x =
[[3 2 5 4 3 3 3 6 3 5 2 2]
 [3 2 4 3 3 5 3 2 3 4 4 5]
 [4 4 5 3 3 3 3 8 3 4 2 1]
 [3 2 5 3 3 3 3 6 3 6 2 2]
 [4 4 5 3 2 3 3 8 3 4 2 2]
 [3 2 5 3 3 3 3 6 3 6 2 2]
 [3 4 5 3 3 3 3 8 3 4 2 1]]
Rows and columns are counted from 0.
(0, 0)	3
(3, 10)	2
(3, 6)	3
(3, 5)	3
(4, 1)	4
(0, 8)	3
(1, 6)	3
(4, 2)	5
(2, 1)	4
(3, 7)	6
(5, 1)	2
(2, 5)	3
(4, 6)	3
(6, 8)	3
(0, 9)	5
(0, 7)	6
(3, 3)	3
(2, 11)	1
(3, 11)	2
(0, 5)	3
(2, 8)	3
(4, 0)	4
(0, 4)	3
(6, 3)	3
(0, 3)	4
(4, 7)	8
(2, 0)	4

grid =
146,190,104,88,21,92
54,207,39,40,48,116
102,193,75,67,38,103
84,197,61,58,43,109
65,204,47,47,46,114
41,205,30,36,54,120
71,202,52,51,45,112
92,194,68,63,40,106
169,191,119,99,11,87
60,206,44,44,47,114
17,185,21,32,78,124
128,190,93,80,29,97
48,207,35,38,51,117
77,200,56,54,44,110
114,191,82,73,33,101
31,199,26,34,63,121
grid[0, 0] => 146
grid[-7, 1] => 206
grid[-9, 0] => 92
grid[-7, 4] => 47
grid[-15, 0] => 54
grid[13, 3] => 54
grid[-1, -3] => 34
grid[14, -1] => 101
grid[:, -6] => [146, 54, 102, 84, 65, 41, 71, 92, 169, 60, 17, 128, 48, 77, 114, 31]
grid[-10, -5] => 202
grid[14, -2] => 33
grid[4, 5] => 114
grid[-8, -5] => 191
grid[6, 3] => 51
grid[5, -2] => 54
grid[2, -2] => 38
grid[-2] => [114, 191, 82, 73, 33, 101]
grid[15] => [31, 199, 26, 34, 63, 121]
grid[4, -6] => 65
grid[:, 1] => [190, 207, 193, 197, 204, 205, 202, 194, 191, 206, 185, 190, 207, 200, 191, 199]
grid[-7, 2] => 44
grid[-6, 0] => 17
grid[11, -5] => 190
grid[1] => [54, 207, 39, 40, 48, 116]
grid[5, 1] => 205
grid[2, 1] => 193
grid[-10] => [71, 202, 52, 51, 45, 112]
grid[-10, 0] => 71
grid[-2, 2] => 82
grid[6, -1] => 112

X = [-58.4 -15.2 -38.4  11.5]
X[0] -> -58.4
X[2] -> -38.4
X[3] -> 11.5

a = [-331 -785 -320   23   84  678 -992  407 -848 -970  652]
a[0] -> -331
a[8] -> -848
a[-8] -> 23
a[10] -> 652
